Below is a small trained network, with its code and all its weights. Each question gives an input and a target symbol and asks what happens when units are switched off, that is, made to give their printed mean instead of their output.

import numpy as np


def w(rows, s, z=0):
    codes = np.array(rows[::2]) - 128.0
    scale = np.full(codes.shape[1], s)
    scale[-1] = z or s
    return codes * scale


def f(y):
    return np.maximum(y, 0)


def softmax(a):
    e = np.exp(a - a.max(-1, keepdims=True))
    return e / e.sum(-1, keepdims=True)


def log_softmax(a):
    a = a - a.max(-1, keepdims=True)
    return a - np.log(np.exp(a).sum(-1, keepdims=True))


def net(x, mask):
    ids = ['ΓΦΩαδεζηθμξπστψ'.index(c) for c in x.split()]
    T = len(ids)
    res = E[ids] + P[:T]
    u = 0
    for l in range(2):
        q, k, v = (res @ M[l].T for M in (Q, K, V))
        z = softmax(np.where(np.tri(T) > 0, q @ k.T / 2**0.5, -1e9)) @ v
        res = res + np.where(mask[u], z, O[l][:, -1]) @ O[l][:, :-1]
        u += 1
        y = f(res @ A[l][:, :-1].T + A[l][:, -1])
        res = res + np.where(mask[u : u + 8], y, B[l][:, -1]) @ B[l][:, :-1]
        u += 8
    return log_softmax(res[-1] @ U[:, :-1].T + U[:, -1])


Q, K, V, O, A, B = {}, {}, {}, {}, {}, {}
E = w([
[128,56,92,198],'Γ',
[112,196,79,188],'Φ',
[101,99,109,174],'Ω',
[238,54,69,191],'α',
[77,79,131,229],'δ',
[97,103,75,160],'ε',
[134,240,87,178],'ζ',
[101,101,148,39],'η',
[146,106,170,3],'θ',
[217,129,152,131],'μ',
[92,107,78,168],'ξ',
[128,91,210,122],'π',
[210,89,99,215],'σ',
[104,69,163,175],'τ',
[150,199,103,189],'ψ',
],0.02)
P = w([
[106,254,208,95],'0',
[218,17,142,107],'1',
[171,69,53,134],'2',
[167,70,45,131],'3',
[169,74,50,121],'4',
[168,82,45,123],'5',
[169,85,41,120],'6',
[170,84,45,113],'7',
[168,88,42,113],'8',
[171,88,50,109],'9',
[166,97,57,118],'10',
[172,91,48,105],'11',
],0.0083)
Q[0] = w([
[194,255,214,206],'L0H1',
[104,85,246,33],'L0H1',
],0.0062)
K[0] = w([
[185,210,163,254],'L0H1',
[168,117,179,65],'L0H1',
],0.011)
V[0] = w([
[251,150,77,94],'L0H1',
[1,80,89,112],'L0H1',
],0.0084)
O[0] = w([
[106,3,63,85,253],'L0H1',
[89,133,148,250,129],'L0H1',
],0.0052,0.0033)
A[0] = w([
[88,187,161,140,44],'L0N1',
[166,68,158,115,178],'L0N2',
[178,81,100,145,131],'L0N3',
[38,111,117,76,131],'L0N4',
[164,102,149,161,126],'L0N5',
[207,186,158,58,163],'L0N6',
[9,105,209,108,118],'L0N7',
[163,140,109,190,3],'L0N8',
],0.015,0.0058)
B[0] = w([
[35,215,189,131,137],'L0N1',
[122,222,63,158,241],'L0N2',
[71,151,185,116,254],'L0N3',
[219,89,142,254,182],'L0N4',
[122,30,65,120,183],'L0N5',
[41,54,128,196,204],'L0N6',
[206,180,110,86,163],'L0N7',
[175,145,98,63,174],'L0N8',
],0.0086,0.0099)
Q[1] = w([
[35,79,166,253],'L1H1',
[205,57,68,185],'L1H1',
],0.012)
K[1] = w([
[60,181,203,122],'L1H1',
[177,95,157,248],'L1H1',
],0.015)
V[1] = w([
[103,252,83,120],'L1H1',
[26,86,49,107],'L1H1',
],0.013)
O[1] = w([
[112,142,130,52,255],'L1H1',
[112,122,2,96,173],'L1H1',
],0.016,0.0068)
A[1] = w([
[50,125,159,247,97],'L1N1',
[167,147,55,107,132],'L1N2',
[195,174,47,184,96],'L1N3',
[76,117,142,57,8],'L1N4',
[133,109,179,199,108],'L1N5',
[109,214,173,109,104],'L1N6',
[159,115,197,123,147],'L1N7',
[150,112,80,169,86],'L1N8',
],0.011,0.019)
B[1] = w([
[203,157,106,109,167],'L1N1',
[121,153,161,191,247],'L1N2',
[142,71,193,86,242],'L1N3',
[253,138,155,203,163],'L1N4',
[87,133,81,94,163],'L1N5',
[137,50,84,123,169],'L1N6',
[115,143,111,176,177],'L1N7',
[166,119,155,67,195],'L1N8',
],0.011,0.016)
U = w([
[143,109,112,182,107],'Γ',
[191,207,131,71,105],'Φ',
[99,135,169,85,150],'Ω',
[103,88,91,134,100],'α',
[176,119,208,122,59],'δ',
[97,142,137,58,172],'ε',
[156,191,62,140,146],'ζ',
[129,207,151,255,249],'η',
[231,119,96,162,2],'θ',
[73,51,102,154,45],'μ',
[120,156,144,44,178],'ξ',
[55,127,162,148,199],'π',
[99,89,101,159,97],'σ',
[39,95,182,169,135],'τ',
[43,143,81,155,238],'ψ',
],0.0091,0.0057)

Each question gives the input, a string of symbols that net reads in full, and the target symbol t.
The units are the heads (2 rows each of Q, K, V and O) and the neurons (one row each of A and B). Each row of codes is followed by its name. A weight is (code - 128) times the scale printed after its matrix; where a second scale follows, it is the last column's (O, A, B and U).
mask holds one flag per unit, layer by layer, with each layer's heads first. A switched-off unit (its flag False) gives its mean, the last column of its rows in O or B, instead of its output. The means were averaged over made-up inputs and are rounded, as every weight is.
A unit's drop is (log p(t) with every unit on - log p(t) with that unit switched off) / (log p(t) with every unit on - log p(t) with every unit switched off).
The circuit of an input: a set's keep is (log p(t) with only the set's units on - log p(t) with every unit switched off) / (log p(t) with every unit on - log p(t) with every unit switched off). Starting from the 12 units with the biggest drops (on a tie, the unit counted first), units are removed one at a time, each time the one whose removal leaves the highest keep (on an exact tie, the one counted first), for as long as the keep stays at least 0.8.
circuit, biggest first: the units of the circuit, biggest drop first
k most important neurons: the k neurons with the biggest drops, biggest first
top k neurons in layer l: the k neurons of layer l with the biggest drops, biggest first
input δ σ ζ τ π μ θ τ, target δ: circuit, biggest first : [L1H1 L0H1 L0N7]
input ζ ε δ η θ η θ δ α, target δ: circuit, biggest first : [L1H1 L1N3 L0H1 L0N8]
input ψ σ σ η τ ψ ξ ε, target ψ: top neuron in layer 1 : [L1N3]
input θ Ω σ θ, target θ: circuit, biggest first : [L0N4 L1H1 L1N1 L0N6]
input δ ζ τ θ η ψ η θ δ δ θ ξ, target δ: 2 most important neurons : [L0N1 L0N7]
input θ ε δ θ σ θ ζ σ μ Γ, target θ: 2 most important neurons : [L1N1 L0N6]
input η τ ξ α η α η Ω Γ δ ξ, target η: 3 most important neurons : [L0N7 L0N4 L0N2]
input η ζ ψ η ζ θ Φ Ω α μ μ δ, target η: circuit, biggest first : [L1H1 L0N4]
input δ Γ τ Ω Γ θ ε, target δ: 3 most important neurons : [L0N1 L0N7 L1N4]
input θ σ ζ ξ, target θ: 3 most important neurons : [L0N6 L0N4 L1N1]
input Φ τ η ψ η Φ ε ψ μ η δ, target Φ: circuit, biggest first : [L1H1 L1N4 L0N1]
input ζ δ η μ ψ σ Ω ψ ε, target ζ: 4 most important neurons : [L0N6 L0N1 L1N4 L1N3]
input Φ σ ξ π σ ψ δ ξ ξ μ, target Φ: top 2 neurons in layer 1 : [L1N4 L1N3]
input μ θ ψ μ τ ξ α τ η, target θ: top neuron in layer 1 : [L1N1]
input η δ Γ μ, target η: 2 most important neurons : [L0N6 L0N4]
input δ α θ Γ μ θ θ, target δ: circuit, biggest first : [L1H1 L0H1]
input ε τ Φ ψ η ψ η, target η: 2 most important neurons : [L0N6 L0N7]
input μ τ δ η μ, target μ: 2 most important neurons : [L0N6 L0N4]
input η μ η, target η: top 3 neurons in layer 0 : [L0N4 L0N3 L0N7]
input η Γ η ψ θ Φ ζ α ζ α ε, target η: circuit, biggest first : [L0N4 L1H1]
input ψ η τ ξ, target ψ: top neuron in layer 1 : [L1N3]
input ζ δ ψ Φ τ Φ η δ ξ, target ζ: 3 most important neurons : [L0N6 L0N1 L1N4]
input ψ ζ Φ π θ σ τ δ, target ψ: 3 most important neurons : [L0N6 L0N2 L1N3]
input ζ Γ ε δ ψ Γ η η ψ μ τ θ, target ζ: 3 most important neurons : [L0N6 L0N1 L1N4]
input θ α Γ Φ ε, target θ: circuit, biggest first : [L1H1 L0N6 L1N1]
input τ ξ ζ τ θ τ τ δ δ ξ ψ θ, target τ: 2 most important neurons : [L0N6 L0N1]
